<80> [ -74   51 -344 -185  189  113  304 -227  211   97  237 -265  246 -221
 -242  -79 -166   61  -20   22 -202  172 -189  157  -28]
<80> [-157  154 -490  109  235   79   55 -347 -179   -7  -49 -303  218 -105
 -148  149   40  284  185  247 -119 -186  312   55   -8]
<77> [ -28  -96  210  -47 -267  -89 -136   65  118  193  -15  194 -164 -160
   31  -65  129  131 -119  -36  253   10   56 -202   18]
<78> [ 142  196  167   96  268  -76  -58  199 -392 -423  -81   35   20  408
   45  213   62 -159  240  -52   -8 -301  273   30   -8]
<82> [ -22  178 -304  -72  132  224 -161 -120   33 -111   77 -244  261 -127
 -222 -106  -56   37  173   97 -478  168  -75   40   86]
<70> [  56 -144  242 -117   -9  -82 -332  346   52   74  -57  275 -165  107
   78   19  196  -42  159 -322  154  118  248 -139  266]
<80> [  19   -7   93   38   72  -89 -140  175  -78 -183  -87  152  -57  157
   41 -119  129  -48  -69 -129  -12   60   -5  156  -78]
<82> [ -53   34 -128  255   65 -128 -505  113 -257 -272 -440  -41  311  169
   46   66  254  -49   38  258 -570 -126  130   87   80]
<77> [ -28  -65  -92  -32   32  232  308 -220  105  162   -4 -151  135  -65
  -37   49  160   54   10  115  -86  -50 -126   65 -117]
<70> [ -32   67 -291  -47 -121  116  143 -317  174  213  234 -465  250 -180
 -179  -60 -211  -57  -38  197 -482  185 -437   -1  116]
<87> [  15  148   42   68 -160  327  260 -275  125  -29  312  -79 -145  -71
    8  -51   30   32  -57   73   47  154 -352   -3 -166]
<70> [  32  -28   39   43   62   12  -26   38 -134 -196 -212  118    3    1
  126   23  -90 -171  -87   73  -32  -12  -30  204 -213]
<87> [  63  233  -83 -385  342   11  259  -57 -157  -51  183 -321  126  -84
 -265   18 -476 -178  201  -87   94 -133  122  126 -185]
<77> [ 152   76   31  -62  126  -32 -258  161 -249 -264  -73  137    0   54
  -48   27    3  -42  185 -115 -108   -8  229   -7  110]
<70> [  16  -39   35   67 -274   -3 -151  -64    2  139  -65 -121   13   -4
  -26 -195  124   25 -122   97 -250   42 -256  -50    8]
<77> [  47   64 -116 -173  -98  128   97 -176   68  239  264 -322  -74 -154
  -79  -41 -477 -154  118  -31  -30  170 -198  -78  107]
<87> [ -24    3   70  -56  -68  -88  -18   95  152   13  119   11  -38   -1
  -38 -201  -94  -63 -164  -98  -12  167 -231   53  -34]
<82> [ -70   94 -193  105 -110  246  416 -387  155  -14  156 -216   55 -203
   -1 -116 -288  -31 -265  300 -108  101 -509  176 -340]
<77> [ -53  -63  114   42 -131  105 -301  197  256  143  -61    2  112   99
   15  -11  240   16  140   14 -238   47   -7 -290  305]
<82> [  30   22  -94  -31 -210  163 -103  -82  168  186  138 -233   72  -53
 -148 -254  -24   52   30   31 -360  176 -314 -151  177]
<78> [ -39 -368  161 -103  156 -169   73  394  224  -20 -351  451   56  112
   26 -413  368   67 -384 -268   87   69  -96  353 -289]
<78> [   6  -94  422  223  -97  -98 -233  488    8 -295 -380  508 -186  360
  160 -446  319   99 -289  -97  203 -175  -22   20 -303]
<80> [-125  183 -306  135   63  216  288 -383   46  -38  156 -349  169  -39
 -113  -53   14  111  -65  252 -226   10 -273  165 -205]
<70> [  -5  149 -220   30  -37 -109   11 -181  -89   -7  187 -294   44  -67
  -84    0 -372  -79  -23   99 -173   75 -156   27   77]
<87> [-124 -339   -6 -322  -25 -470 -169  215  264  465    1   22  -40 -242
   96  112 -398 -315 -144 -275  178  347   37   94  276]
<70> [ -61  167  146  132   70  142   56   40  -98 -330 -134  115 -139  101
  131 -139 -136  -92 -129  115  237 -120  -57  189 -496]
<78> [ -54  -93  284   44 -329  -39  -80  -61   68  368   47  -84 -178   65
  140  157  327  -32   -4   -7  162  -18  -55 -192  101]
<87> [ 152   99   67  -64   64  -92  -71   42 -285 -105   19    9  -29   33
  -35  234 -100  -34  239  -36   82 -200  320 -167  159]
<78> [ -80   86 -171  123 -203  -22 -101 -131  120    8  136  -86  -10 -147
  -71 -221 -146  135 -180  128 -151  169 -246  -55   31]
<87> [ 148 -319  -77 -294  -14  -98   47   57  -21  129 -161  212 -105 -247
  -71 -442 -150  -34 -283 -283   -6  303 -210  368 -194]
<82> [-135  233 -228  -44  248  100    4  -92  107  -57  221 -306  223  -47
  -72  318 -277 -134  284  116 -144   42  126  -67  190]
<87> [  -1   61   79  324   15  143  126   26   71 -402  -57  255   83  143
  155   91  218   30 -146  211 -120  -65 -158   32 -131]
<70> [ 170   -1  -64  -98   29 -288  -84  138 -149  -92  119 -134   -7  113
  -46 -136 -484 -330  -65 -191 -268  214 -259  168  171]
<82> [  47 -127  225 -145   -4   73  259  -74  -50   19 -118  313 -167 -272
  172  263  -20  -70  -75   21  496 -106  187   69 -309]
<78> [ 220  112 -192 -144  180   99   37  -42 -128 -231  207  -74   97  -96
  -87  160 -440 -224  239  -66 -290  185  -31   28  241]
<87> [ -55 -300  -97   67   -2 -173 -342  270  143  137 -280  149  107   91
   94  -76  149   -5  -29 -104 -259  157   59    7  322]
<70> [ 117 -133  -37  -62  192  182   -9  120  -48 -132 -185  311   12  -26
   17   25  162  112  169 -119   29  -18  274   15   46]
<78> [ 132   18   93  -70  157 -130  -16  232  -98 -297  -86  203  117   57
  -51  -15  -78  -84  -27  -60  -84  -84   71   50  -21]
<70> [ -54  -66   28   -3   73 -153  283  -45  -12    1  -20   72  -36    5
   25  -28   52   36 -237  -27  241  -78  -42  217 -267]
<80> [-151   91  -10  162  -45  513  293 -303  224  151  192 -153 -193  -37
  279  380 -171 -110  233  198  327   26  -28 -146  -53]
<82> [-178 -132   67   -5 -222 -175  125  -95  251  291   83  -11 -152 -208
  172   52 -246 -138 -319   52  299  167 -227   66 -120]
<70> [-142    1  -19  -29   26 -102  -10  -66   69  123  -59 -199  213  -61
   14  224   32 -140  -29  168 -126  -50   -9   46  -13]
<87> [  66   85  -33    3  145  420   23 -155 -195  -55 -142  -15   43  -35
   32  344  186   96  453  151   55 -270  430 -183   19]
<80> [  42  -83  -51 -267  107 -193 -206  142  -62  172  -61  -64  114  -81
 -144   41  -57  -35  171 -166  -75    4  266  -59  243]
<82> [  66   47  112   91   99  -79   84   74 -190 -204 -186   98  165  149
  -37  123  250  110   21  135  -18 -399  213  -74  -85]
<82> [  19 -248  421  237 -520 -105 -599  327   98   49 -350  445 -196  115
  205 -315  603  115 -283  -26 -122  113 -165 -185   75]
<77> [ 119 -187   84  -58  271 -191 -257  422 -130 -364 -432  412  217   94
   71   21  118 -180  -43 -104 -250  -11  192  229    5]
<78> [ 121  -61  126 -232   85 -495  136  204 -186   -2 -114   31  115  -88
  -48  162 -559 -237 -105    1  194 -320  202  -45  -10]
<78> [ -60   15 -114  -56   88 -179  -44   34   44  -79    1   18  158  -90
 -137 -119   40   77 -155   -7 -136   67  -32  130  -40]
<87> [  73   -1    2   42   90  220  -88  185  127 -210  -27  221   66   95
  -51 -161  181  132  104  -78 -174   64   11  -88  107]
<82> [-128   75 -246   80  177 -174  120 -241 -318  -81 -122 -159  -69  -56
   83   96 -282  -71 -119  121  214  -95  127  375 -343]
<82> [ -75 -234  270 -183 -168 -240 -123  231  283  358  123  232 -294  -98
  150   61  -45 -101  -85 -324  465  246   77 -121  199]
<80> [  27  -87  155 -172  -82 -311  111   23  -95  300   81  -43 -186  -25
   -3   98 -138  -26  -22 -166  422 -143  180  -95   46]
<77> [  27  -42  -96   31  143 -373 -265  177 -257  -39  -92    8  -23  170
   34  147  -98  -60  129 -158    5  -49  335   13  294]
<82> [  -3 -110  -68 -116  -88 -112  -29  -12   59  194   33  -73  -59  -94
  -48 -212 -145  -41 -135 -118  -32  192 -177  109    7]
<82> [  42 -227  235  287  -23 -284 -484  463 -145 -237 -413  504  -88  403
  215  -77  610   94  -93 -182  -72  -44  222   25  171]
<70> [   4  -30  -68 -150 -125 -224 -242  -76 -144  351  103 -386 -102   -9
    0   68 -276 -273  112 -134 -101  193  -56   32  248]
<77> [  34    3 -160   34   93  300  271 -123   86 -181  -44  126   87 -115
  -92 -250   51  209 -113   97  -85    6 -156  134 -270]
<77> [  37   21   75  -83  -77  -66  256  -77  -25   58   99  -93 -133  -62
   29  -85 -416 -174 -172    5  213  -16 -219   96 -232]
<80> [  67  -56  234   49 -254   37 -168  113   60   32  -32  113 -105   90
   26 -220  254   26 -104  -58  -90   74 -210  -91    7]
<87> [  58  -56   48 -136  269 -501 -248  322 -431  -75 -447 -107  249  232
  -60   81 -134 -235   73  -34 -131 -397  388  141   -4]
<78> [ 134 -222  186 -104  229   24   17  340  -48 -180 -407  428  132   61
   76   79  171  -34   67  -74   61 -229  317   23  -66]
<80> [ -14   19 -123   32   -3  -11   16 -147  -36   39   71 -173   65  -20
   12  126  -29  -93   18   60 -180   95 -105   79   77]
<70> [  -9   78   44 -170  -81 -326 -158   85   -4  256  335 -369 -152  132
  -54  -41 -409 -307   52 -269   19  227 -162  -16  271]
<77> [ -12  -60   61 -137   46 -231 -379  255 -114   93 -193  -47   -6   60
   27   -2 -197 -210  114 -128  -16    2  212   -6  139]
<87> [ -88 -175   24   84   55   20 -234  367  305 -120 -255  366  116   91
    4 -350  293  181 -155  -82 -148  104  -20   12   20]
<70> [-116   53   80    3  -55   50  163  -60  255   84  204  -45   -1  -46
   17   77   29   -8  -77   43  123   60 -142  -58  -38]
<80> [ -87   57  -44  -67  172  174  205 -136   23   57   36  -86   20  -63
   19  230    2    4  162   54  217 -108  195   17 -112]
<80> [ 151  -55  395   31  -89 -263 -476  397 -290 -155 -277  176  -98  304
  180   89  101 -319   71 -131  -82  -86  134  -45  131]
<78> [-107 -125   15  155  -41   38 -129    1   83  222   31  -94 -140  276
  189  112  360  -61  105 -153  -21  193  -47   55  215]
<77> [ 113   -7 -266   10  233   55   62 -101 -203 -266  -46  141   83  -87
  -57   59   46  106   63  -28 -152   64  138  201   10]
<70> [  39  112 -246  -33  100 -124  -82  -45 -253  -58  -29 -248   44   57
 -182 -267 -269   36   21  -24 -170  -48    2  130  -43]
<80> [-106 -134 -183 -102 -174 -189 -143 -106  146  486  178 -445  -93  -85
  127   84 -581 -434   -6  -86 -138  420 -313   83  314]
<87> [  88   83  543  189 -391  241 -195  105    0  -66    1  279 -291  206
   99 -109  663  213   21   -2  189 -150  -31 -356  -74]
<80> [  10    9  193  195  -73  155   94   69   18 -434 -400  429  192  -58
  -35 -342  468  291 -413  327 -118 -289 -161  105 -588]
<77> [-123  157 -135   25 -188  102  101 -309  124  384  400 -446 -143  -27
  -85   35 -126  124  153   31  132   47  -84 -252  189]
<77> [ 171  -78  277  269 -267  -24  -62    2 -321  -91 -245  296 -205  149
  182  129  396  187  -11  114  178 -353  200 -229  -12]
<80> [  69  148   74  178   14  338  248 -131   36 -160  298  105 -196  133
  103  237  152  117  221  -15  224  -24   53 -194   92]
<87> [  58   73  227   88   -4  220   94   54   20 -281  -52  233  -18   58
   80   12  196   -8  -46   87   44  -84  -74    1 -231]
<82> [-110   75 -196 -192   25 -242   54 -137  -10  218  123 -376   83 -170
 -175 -109 -415  -89 -107   19   -8   44  -97  127  -77]
<78> [ -87  -68  213  245 -229  185 -479  154   87   72 -174  200 -196  170
  242   72  469   88  171    0   38   55  167 -268  215]
<78> [  42  108   91  -29  107  256  175   57  201 -111  295   50  -78   62
   78  204 -202 -151  216  -89  135  113  -27 -142  140]
<77> [ -86   11 -435  107  251 -120   75 -161  -70  -94   85 -120   90   -7
   -3  118 -158   18    3   -7 -135  167   43  260  117]
<78> [ -37   27  -76 -136  517  -99  -18  214  -92 -189  -26   18  129  216
  -11  235   49 -164  255 -247   30    9  353  241   83]
[-132  282 -358  174  182  343  446 -313  158 -196  282 -238   95   16
 -170 -229 -146  269  -44  191  -33  -27 -237  100 -268] | <80>
[ 123   94 -186   21  249  178  291 -121 -152 -304   12   39  125   -7
  -86   33  -75   71   72   70  -99 -109   37  132 -130] | <87>
[ -28  -65 -124 -134  135 -134  179   29  168   88  108  -21  196  -66
 -181  -38   52  128  -60  -80  -62   10    7   13  102] | <82>
[  -9   23  -34  -55  -41 -200  -39    0  -90  183   45 -191   -1   70
 -142 -105   -7  114   26  -63   36 -134   88  -98   94] | <82>
[  45   82   54  201  112  267  107  -12 -208 -390 -351  193   57   88
   97  -36   94   66  -21  268   17 -334   94   95 -420] | <70>
[ 161  171  -17 -179  207  113 -146  -53 -448 -119  -68 -156    4   57
 -138  110   63  -35  395  -87  -53 -171  359   30  -14] | <77>
[ 147 -246 -201  -63  133 -204 -196  179 -153   -3 -230  121  104   23
   -3  -14  -98  -58   72 -165 -270   92  156   95  309] | <87>
[  89  305 -242  -25   34  104   71 -280 -234  -83  299 -358  -18  -56
 -192    8 -353   35  214   68 -105  -24   -7  -74   68] | <87>
[ -39   -5  -29  -73 -107  -83  129  -48  163  290  278 -255 -119   26
  -18  -63 -337 -110  -16 -112  110  131 -206  -75  142] | <82>
[ -99   70 -289  -44   41   59  310 -282   74   96  183 -189  -23 -150
 -207 -356  -94  260 -200    1   84   81 -210  205 -277] | <70>
[-142 -317 -121 -106  -37 -237 -318  287  337  324 -150    3   84   10
  -12 -355  -24  -69 -183 -229 -244  366 -189  131  227] | <87>
[ 104  234  172  -41  -79  -31 -201   77 -275  -95  -33 -170   -5  149
 -170 -167   -3   36  136   38  -60 -287   97 -188  -63] | <82>
[-148   18 -419    5   22  -61  255 -391   26  314  131 -418  134 -233
  -68  216 -363   63   34  226    1  -61   38  -25  100] | <78>
[ -92  186  -77  273  311   23  228  -89 -293 -488 -280  117  114   88
  145  272  -71   19  -44  350  201 -442  297  198 -445] | <80>
[-104  -71   10 -115 -253 -121  120 -226  138  492  234 -217 -175 -216
   12  111 -134   11  -62  -22  298   84  -58 -133   91] | <77>
[  99  -44  399   20  -94  -55 -330  284 -151  -25 -102  194 -272  212
  290  300   -6 -310  231 -156  239  -30  247 -180  195] | <70>
[-152 -260  369  109 -170 -394 -614  572  198  112 -243  371 -222  302
  249 -183  355  -90 -188 -317  148  207   65  -24  200] | <78>
[  -1   53  132  -11 -140 -123 -312   93 -138   34 -110  -38  -73   17
    7  -54  -34  -52   24   17   15  -71   93 -103   10] | <87>
[  21   55   42   13 -172   78  -37 -119   24  185  219 -158 -145  -17
   61  190 -104  -70  174   -5   67   71  -13 -224  236] | <70>
[  18  -31  -11   80  -23  101  -85  -34  -29    5  -38   80  -43  -43
  142  294    0  -29  183   67   41  -11  193 -150  189] | <80>
[-119 -123  124  -79 -114 -220 -198  248  364  324  175 -191   31  189
   32  -71  -21 -264  -57 -219 -180  312 -301  -44  335] | <87>
[  74 -215   20 -275 -101  148  123  -79  205  222  -25  237   71 -406
 -162 -113  308  264  -82  -64   24   99   11  -65  -30] | <82>
[-228   20 -181 -125 -458  643  332 -715  536  788  538 -447 -277 -569
   -3   63 -100  183  103  162  296  390 -355 -281   14] | <78>
[-131 -229 -230 -292  178 -379  -60   51  -27  267 -311   14  181 -375
  -78   65 -323    1  -99    8  168  -92  385  140  -43] | <80>
[-131  260 -211    5   30 -156  332 -286  -42  -49  115 -336  269 -132
 -352 -263  -61  295 -294  295  -70 -301 -164   85 -387] | <82>

[18] [  23 -139 -207  -71 -169  -89  -52  -12   73  -24   -6 -169   -2   26
   20  -56   88  -78  275 -223  -29   27  -15  188 -103]
[17] [-111 -126  251 -163  104   18  326 -125    2   19  -43  180  -41 -280
   -1   -8   51   85 -126   57 -224   76 -158  -32 -166]
[13] [  56  -41  -53  208   46   38 -195  -65  -46   -4   69  -15  -62  103
  -31    5  -45 -129  -19  -44  116   23   12  133   53]
[18] [ 113  -53 -205 -467 -246 -409  555  263  291  -97 -430  -89  128 -322
 -295  -67  231 -153  348 -137 -152  119  206   61  -96]
[17] [ 123  310 -102  290    1  198 -311  -40   51  128   79   -7   41  234
 -180  -61  -91  -23  138  145  214   63  103  112   95]
[9] [-239  103  -26  239  286  253   14  -56  -14   22   64  158  107   71
    7  -75 -247   60  -26   48   -2  136   50  -97  -80]
[17] [-189  223  -47  239  401  320  -20  -34  -37   14  111   80  -85  208
  -41  -56 -366  -64  193  -75   61   71  -83   17   81]
[13] [-153 -115 -200   44 -174 -157   99   77  -11    8 -165  -88  153   65
   62    6   16 -110  -39 -159   69 -175  190   10 -100]
[13] [ 254  546  183 -151 -361  193    4  -50   83  145   51 -164  -91   -2
 -193   64  134  -57   34  158  123 -185 -300    3  135]
[18] [ -19 -134 -345 -241 -337 -216  274   47  231   33 -327 -243  103   84
  -81  -64  110 -138  316 -306  -64 -354  179  173 -138]
[13] [ 122  -99  162 -196  266  -47  173  -39  185  127 -111  286 -110 -157
  -28   79  244  282    2  346 -117  333   32 -104  138]
[18] [ 371  -94  382 -332  -73 -533   46  154  -69  196 -198  268  -25 -364
 -255  -55  366  307  187  486 -141  258  230  212  -35]
[17] [ 120   42  -53 -128    3 -120  207  -61   73  124 -240  -97   27  -95
  -85   67  135 -286  282   13   29  -97  -91  106   -3]
[17] [-319 -188   49  240  759  317  -25  -32  -70 -202  236  315  -58   31
  301   60 -317  193 -306   58  -97  399  -48 -406  136]
[9] [-158  328 -131  175 -184  367   14  -30  -11 -159  190 -267  -65  145
   39   77 -200 -354 -188 -350  200 -158 -329 -104   86]
[9] [ 320   73 -215 -193 -148 -234 -135  282  134 -112  -73 -200  -91  118
  -76   70  147  -43  215  -37  131   30  147  -17  331]
[13] [ 159  118 -155  249  -31  -25 -296   50  -87  -41   68 -152  -56  158
 -137  -14  -97 -317  182 -123  241   24   26  234  120]
[9] [ 136  -99  145   28  483 -170 -130  114  -83  -45  -55  308  214 -156
 -137 -178 -173  270  139  409 -203  249  374  -91  -66]
[13] [ -50  -68  103 -311 -110  176  146 -125  128  -34  155  -71 -253  -40
  180   67  138  192  -37 -154 -184  -24 -379  -67   25]
[18] [ -92  139  -11  -12 -283  125  130 -101   66  132   -7  -91 -110   77
  -39   31   81  -76    0 -152   83 -140 -174  145  -38]
[9] [-175  -68   91  -31 -365 -172   82   99 -118  114  -10   32 -130   49
   68   51  153  135 -208 -116   95  -86   45  139  -32]
[9] [ -11 -108   56    6  240 -102  -88  101  -98  -62   46  134   32  -51
   10  -85 -108  157  102   86 -102  183  137  -11  -29]
[17] [ -79  245  -77   88 -243  175   91   23   63    3   49 -125 -146  109
   22  177   84 -209 -243 -161  270   -5 -202  -71  204]
[17] [ -99 -393 -157 -572 -119 -317  550   59  150 -195 -201 -192    7 -420
   73  -59  197 -169  453 -441 -382  136 -211  104 -308]
[9] [  42  -59  -27   92 -229 -140 -362   17 -224   73  147 -178   10   79
  267  109  173  -50    2  -18  185  -16  -98   60   13]
[17] [ 127 -150 -159   75  186   66 -260  -85   80  -92  121  -44   26   20
   61  -39    3  -12  181   -2  -44  238  -12   14    9]
[18] [  61 -151  -42  139 -262  -38 -323 -164 -139  136  103 -203 -200  282
  159   87   99 -121  -13 -192  175 -365 -127  303   48]
[17] [ -40 -121 -132 -162   24  -25  530 -173  243   47 -332  -52  -13 -179
 -134   52  122 -381  164 -194  -82  -83 -137  119 -106]
[13] [  47  -85  191   88 -104  292 -386 -195    8  -34  407   88 -200  119
  101  -58   13  425 -327   63  -97   64 -130   12    4]
[18] [ 217   65 -318 -157   33 -116  149  130  214 -125 -232 -245  -58   96
 -197   18  -39 -368  393 -232   57 -153   55   86  209]
[13] [  79 -162  -72 -261  203 -424  239  247  -30 -122 -251   11  217 -362
  -11   -7   99 -144  329   70 -132  298  143 -101  -76]
[13] [  47 -342  -47  361  271  -86 -646   13 -318 -155  316    4   -8  137
  319   40  -99   15 -143   12  116  200   81  -12   87]
[17] [  97   16  158  197  -49   86 -388  -49 -136    5  209   66  -44  168
    4  -47  -99  218 -279  149   45 -152  100   18   52]
[9] [ 208  403 -304  309 -194  -10 -687  400 -146 -222  204 -296  302  353
   85   33 -182  -36 -151  115  398  -75  340 -361  322]
[17] [ -77   25 -189  201 -105  -38 -166  150 -100  -36  -24 -151  -27  371
  193  177  -76 -118 -314 -130  306 -372  161 -157  288]
[18] [  18   54  156 -144  143   39  250 -117   64  118 -146  103   32 -130
  -80   -9   11   26   77  165 -142 -101  -72  -33  -71]
[18] [ -59 -152 -477  -25 -580 -434  186  206   67   10 -350 -347   67  127
  -89   33  192 -459  211 -501  251 -265  252  342  -65]
[9] [-334 -311  268   75  500   39  214 -203 -184   51  -10  371  155 -267
   63 -189 -245  190   19  118 -368  134   23   30 -439]
[17] [   6 -316   61 -405  254 -352  413  139   -6 -186 -232   53   51 -364
  -23  -67  -18  -44  252  -83 -353   49   43  -39 -141]
[18] [-172   61  223    5 -110  -99   22   43 -231  195    2  104   24   -1
   99    7   19  185  -78  119   25 -117   14   35 -109]
[9] [ 118  -71   77 -203   80  -68  153   70   81 -106  -58   24 -195  -29
  -33   80   36   25 -102  -20  -67  -72  -31  -80  211]
[13] [ -72    7  -95   -6  105  -20  -95  182 -109 -208  105 -106  122  -17
  244   77  -84  -31  -93  -46   32   91  -23 -327   91]
[9] [ -41  299 -147  312 -141  -56 -228  134  -73  240  -81   32  274  172
  -73  -20   27   12   89  240  318  111  320   27  -11]
[18] [ 162  222   -1 -316  396 -271  308  250  -20    7 -267  -18   33 -231
 -232  -59  -97 -248  808   72 -100  204  -33   86   61]
[18] [ -41 -265  -17   -4  135   29 -112 -168  -25   -4   33   -8   98   29
  192  -45  -46  113    8    9 -175 -171    7  -45 -152]
[9] [-131 -236 -102 -255   26 -349  389  119    4   18 -324  -13  109 -146
   -8  -54   30  -87  310 -157 -166 -110  152  101 -190]
[13] [ -28    2   94 -277  138 -150  178  137  -57  -20  -69   21   53 -167
   84   -4    7  107  216   70 -163   59  -45 -131  -34]
[17] [  93   28   46 -177 -241 -231  241   82  -28   39 -221 -138  -54  -81
   45  229  235 -263 -190  -21  148 -271  -89  -80  163]
[13] [ 210   75   66  101 -190  -30 -416   29  -88   19  181  -38   16   63
   12   -1  102  141 -107  181  113   61   58   17   70]
[18] [-173  -77 -282   -7 -101   80 -188   32  -52 -131  223 -292  -34  159
  244  -60 -106  -68  345 -433  -16   34 -192   96 -100]
[13] [  87  168  139  -90   50  229  101 -108   88 -103  124    2 -113 -147
 -204  -98 -111  -52   82  -48 -149   91 -255   59  -48]
[9] [ 360  286  129  189   90 -174 -383  153 -167   89    4   87  166  -64
 -213  -18   29  -36  106  473  209  233  220   17  133]
[-120 -107 -116 -183 -322 -201  251   18  -13   90 -212 -217    6   32
  165  130  180 -188   18 -239   57 -374  -74   42  -50] | [17]
[  17  293  146   23 -321  154  129  -75   94  145   21   49  -54 -105
 -140   81  217  -13 -249  127  147  136 -165    3   19] | [17]
[ 149  -44  109 -486 -134 -321  401   30  111  165 -297  -22  -22 -306
  -88   35  342  -10  383   91 -169   20 -105  122  -89] | [13]
[-104  -77    6 -153   88  -93  237    6  -58    4 -121  -62  -42  -37
   49    5  -73 -131  200 -168  -99 -196 -102   62  -64] | [17]
[ -90    4  -37  319  702   -5 -344  307 -208 -191  152  288  150  128
   95  -69 -404  244  -22  266   46  418  399 -322  205] | [13]
[ 140  234  116  136  198  -39 -204  150  -46   87   -2  237  188  -34
 -149  -61  -34  240    3  479   74  296  299 -142   82] | [17]
[ 171 -105  135 -103 -179 -153 -193   75  -82  -14  107  -33 -224   55
  131  145  209  141 -236   49   82  -55  -47  -14  230] | [9]
[  84  -47   29  -40 -182 -177  -81  -40  -61  190  -45  -39  -63    5
  -48  -28  166   -9  270    2   39  -12  -11  318  -89] | [18]
[ -97   66 -120   16 -151  349   60 -180  151 -107  135 -195  -98  113
   90   54  -53 -139 -176 -284    6 -188 -296  -86   20] | [9]
[-115  -67   -6  114  494  134   -5   66   -4 -166   89  194   17  -12
  105   19 -202  102 -135   91  -56  294   64 -290  129] | [13]
[ 308  298   64  123 -319  102 -368  -11    4   49  211 -117 -154   86
 -122   80  179  -57 -105  116  269  118 -143  106  221] | [9]
[ -92  154 -302  427  144  199 -453  156 -100 -137  186 -126   18  523
  118   13 -377  -52 -114 -146  297 -180  225 -136  282] | [18]
[ 259   49   30   58  116   23 -345   40  -30 -157  138  -15  140  -25
  -51  -81 -102   88  -35  211  -52   55  117 -144   49] | [9]
[ 154  120 -198  346   84   99 -402   88   42  -59   85   -5  -23  345
 -114   -4 -153  -22 -103   58  260    9  284   -1  285] | [18]
[  90  -41   62   21    3  -14    0  -75  -28  -64  -11  -22  151 -215
   90  110  130 -155 -260  147   19   66  -95 -212  -21] | [13]
[-131  128   74  143  193  -16  137   35  -87  116 -115  188  126  -74
 -137  -66 -126  -41   85  144   32  128  126   42 -104] | [9]
[ 116   63  103  -60 -387 -188 -335  210 -144   -8  169  -46   78  -10
  120   17  199  318 -205  182   82   84  127 -111   33] | [17]
[ 185   24 -226   76 -207  -17 -110  -90  104   56 -101 -249  -35  175
  -37  101  124 -330   76 -127  208 -249  -33  139  127] | [17]
[ 101  319  152   58 -114   96   12  -35  -16  131   -5   22  -69   22
 -236  -20  -28  -69   20  110  106  -88  -69  135   44] | [17]
[ 254  259   34  213  -70  -77 -507  273 -125  -39  151   36   82  167
  -24   59   13  189 -264  357  286  134  299 -211  320] | [17]
